Below are the code and all the weights of a small trained network. Each question names an input and a class and asks about switching units off, where a switched-off unit gives its printed mean instead of its output.

import numpy as np


def w(rows, s, z=0):
    codes = np.array(rows[::2]) - 128.0
    scale = np.full(codes.shape[1], s)
    scale[-1] = z or s
    return codes * scale


def f(y):
    return np.maximum(y, 0)


def log_softmax(a):
    a = a - a.max(-1, keepdims=True)
    return a - np.log(np.exp(a).sum(-1, keepdims=True))


def net(x, mask):
    res = np.array(x, float).reshape(1, 6) / 4 @ E
    y = f(res @ A[0][:, :-1].T + A[0][:, -1])
    res = res + np.where(mask, y, B[0][:, -1]) @ B[0][:, :-1]
    return log_softmax(res[-1] @ U[:, :-1].T + U[:, -1])


A, B = {}, {}
E = w([
[125,129,130,130,129,129,127,131,126],'x0',
[132,179,166,251,101,134,128,120,181],'x1',
[128,124,129,128,127,130,128,132,134],'x2',
[75,83,172,104,62,153,125,86,75],'x3',
[129,125,129,128,128,130,130,130,131],'x4',
[83,140,2,146,108,155,128,115,159],'x5',
],0.018)
A[0] = w([
[122,115,65,46,193,132,123,138,110,74],'neuron 1',
[121,112,168,109,138,130,133,140,128,144],'neuron 2',
[139,100,78,66,166,100,117,134,108,147],'neuron 3',
[96,117,72,114,73,167,114,142,131,77],'neuron 4',
[143,187,38,231,133,125,127,176,189,116],'neuron 5',
[115,116,150,136,137,157,104,141,143,94],'neuron 6',
[214,158,102,108,207,89,135,220,149,119],'neuron 7',
[151,126,137,104,105,127,129,133,162,104],'neuron 8',
[145,196,84,148,134,139,99,104,181,77],'neuron 9',
[86,115,136,151,94,170,118,92,112,45],'neuron 10',
[121,118,153,85,129,119,106,159,97,75],'neuron 11',
[51,87,155,148,26,170,142,63,98,48],'neuron 12',
[122,167,120,125,142,106,133,120,173,61],'neuron 13',
[137,161,192,201,46,143,127,113,154,14],'neuron 14',
[65,120,55,104,95,158,140,95,152,7],'neuron 15',
[191,134,229,152,169,70,128,163,123,44],'neuron 16',
[212,148,111,106,197,112,164,164,140,77],'neuron 17',
[134,134,117,150,145,129,100,122,104,110],'neuron 18',
[109,127,132,126,10,169,121,124,130,12],'neuron 19',
[97,118,72,104,86,157,169,130,160,143],'neuron 20',
[140,77,56,89,178,97,127,154,102,36],'neuron 21',
[126,61,203,43,100,112,119,103,52,144],'neuron 22',
[144,125,153,140,147,104,132,103,126,142],'neuron 23',
[168,141,216,119,157,78,132,136,133,160],'neuron 24',
[152,132,121,115,228,84,103,188,149,54],'neuron 25',
],0.013,0.017)
B[0] = w([
[120,182,181,216,189,108,82,104,188,193],'neuron 1',
[101,89,114,119,116,160,159,138,139,166],'neuron 2',
[94,123,129,157,165,186,61,68,109,200],'neuron 3',
[71,98,101,115,156,143,83,103,91,164],'neuron 4',
[213,159,154,103,101,62,168,159,218,243],'neuron 5',
[122,124,110,146,115,149,127,142,122,131],'neuron 6',
[77,116,115,124,151,187,54,89,85,215],'neuron 7',
[113,136,117,110,147,110,131,160,123,130],'neuron 8',
[174,99,135,87,124,86,172,183,188,175],'neuron 9',
[119,161,115,185,155,121,97,162,188,148],'neuron 10',
[169,96,119,99,83,112,145,153,142,156],'neuron 11',
[111,190,138,195,186,142,53,76,156,192],'neuron 12',
[166,116,157,101,119,99,156,134,144,141],'neuron 13',
[28,69,70,98,96,239,34,55,3,186],'neuron 14',
[69,68,142,69,70,211,71,110,8,164],'neuron 15',
[145,225,108,212,214,77,111,111,219,206],'neuron 16',
[94,98,141,140,97,147,100,122,59,179],'neuron 17',
[88,119,116,125,123,94,160,124,140,131],'neuron 18',
[138,198,148,206,177,95,121,155,216,150],'neuron 19',
[121,160,154,169,161,155,105,107,115,183],'neuron 20',
[136,220,125,217,153,68,107,133,204,171],'neuron 21',
[155,30,105,4,30,87,221,179,97,251],'neuron 22',
[67,133,129,107,156,153,119,167,111,160],'neuron 23',
[67,159,121,194,134,164,54,74,87,225],'neuron 24',
[93,67,117,89,95,183,102,115,68,173],'neuron 25',
],0.011,0.025)
U = w([
[89,87,138,121,134,154,124,108,66,129],'0',
[132,180,141,169,192,121,133,118,184,215],'1',
[188,91,140,85,95,89,250,161,152,3],'2',
],0.017,0.0034)

Each question gives the input, the list of numbers given to net, and the class t.
The units are the neurons (one row each of A and B). Each row of codes is followed by its name. A weight is (code - 128) times the scale printed after its matrix; where a second scale follows, it is the last column's (A, B and U).
mask holds one flag per neuron, in row order. A switched-off neuron (its flag False) gives its mean, the last column of its row in B, instead of its output. The means were averaged over made-up inputs and are rounded, as every weight is.
A unit's drop is (log p(t) with every unit on - log p(t) with that unit switched off) / (log p(t) with every unit on - log p(t) with every unit switched off).
The circuit of an input: a set's keep is (log p(t) with only the set's units on - log p(t) with every unit switched off) / (log p(t) with every unit on - log p(t) with every unit switched off). Starting from the 12 units with the biggest drops (on a tie, the unit counted first), units are removed one at a time, each time the one whose removal leaves the highest keep (on an exact tie, the one counted first), for as long as the keep stays at least 0.8.
circuit, biggest first: the units of the circuit, biggest drop first
unit that matters most: the unit with the biggest drop
top k neurons: the k neurons with the biggest drops, biggest first
drop of u: that unit's drop, to one decimal
input [8,-7,-8,6,-3,-5], class 2: unit that matters most -> neuron 22
input [1,5,-4,1,8,-5], class 0: top 4 neurons -> (neuron 14; neuron 5; neuron 1; neuron 21)
input [5,8,7,0,-5,5], class 2: circuit, biggest first -> (neuron 5; neuron 9)
input [4,-4,-1,1,-7,-3], class 2: top 2 neurons -> (neuron 22; neuron 14)
input [-1,-3,-2,0,-8,5], class 1: top 2 neurons -> (neuron 22; neuron 14)
input [-5,-8,-4,-4,-8,2], class 1: top 2 neurons -> (neuron 21; neuron 1)
input [-2,0,7,-6,-6,-2], class 0: top 2 neurons -> (neuron 25; neuron 7)
input [-7,0,8,-3,-4,-5], class 0: top 3 neurons -> (neuron 5; neuron 1; neuron 21)
input [-2,-6,1,-1,-7,3], class 1: top 2 neurons -> (neuron 1; neuron 21)
input [-3,-3,-3,-1,2,1], class 1: top 4 neurons -> (neuron 14; neuron 22; neuron 15; neuron 25)
input [-1,-8,-2,-2,8,4], class 1: top 2 neurons -> (neuron 21; neuron 1)
input [6,-6,-8,-8,-4,-3], class 0: top 3 neurons -> (neuron 25; neuron 17; neuron 7)
input [0,6,4,3,6,-1], class 0: top 2 neurons -> (neuron 14; neuron 16)
input [8,-2,4,0,-2,5], class 1: top 2 neurons -> (neuron 22; neuron 14)
input [7,-5,5,3,8,-7], class 2: circuit, biggest first -> (neuron 22)
input [6,-7,-3,-5,7,8], class 1: top 2 neurons -> (neuron 21; neuron 1)
input [-8,-1,-5,2,1,-2], class 2: top 2 neurons -> (neuron 14; neuron 7)
input [7,6,6,6,2,5], class 1: drop of neuron 19 -> 0.3
input [-2,5,4,-3,-6,6], class 2: drop of neuron 11 -> 0.0
input [-5,-5,1,5,4,0], class 2: circuit, biggest first -> (neuron 22)
input [6,1,-6,-4,7,8], class 2: drop of neuron 12 -> 0.1
input [6,-5,-1,3,-1,-6], class 2: drop of neuron 22 -> 0.6
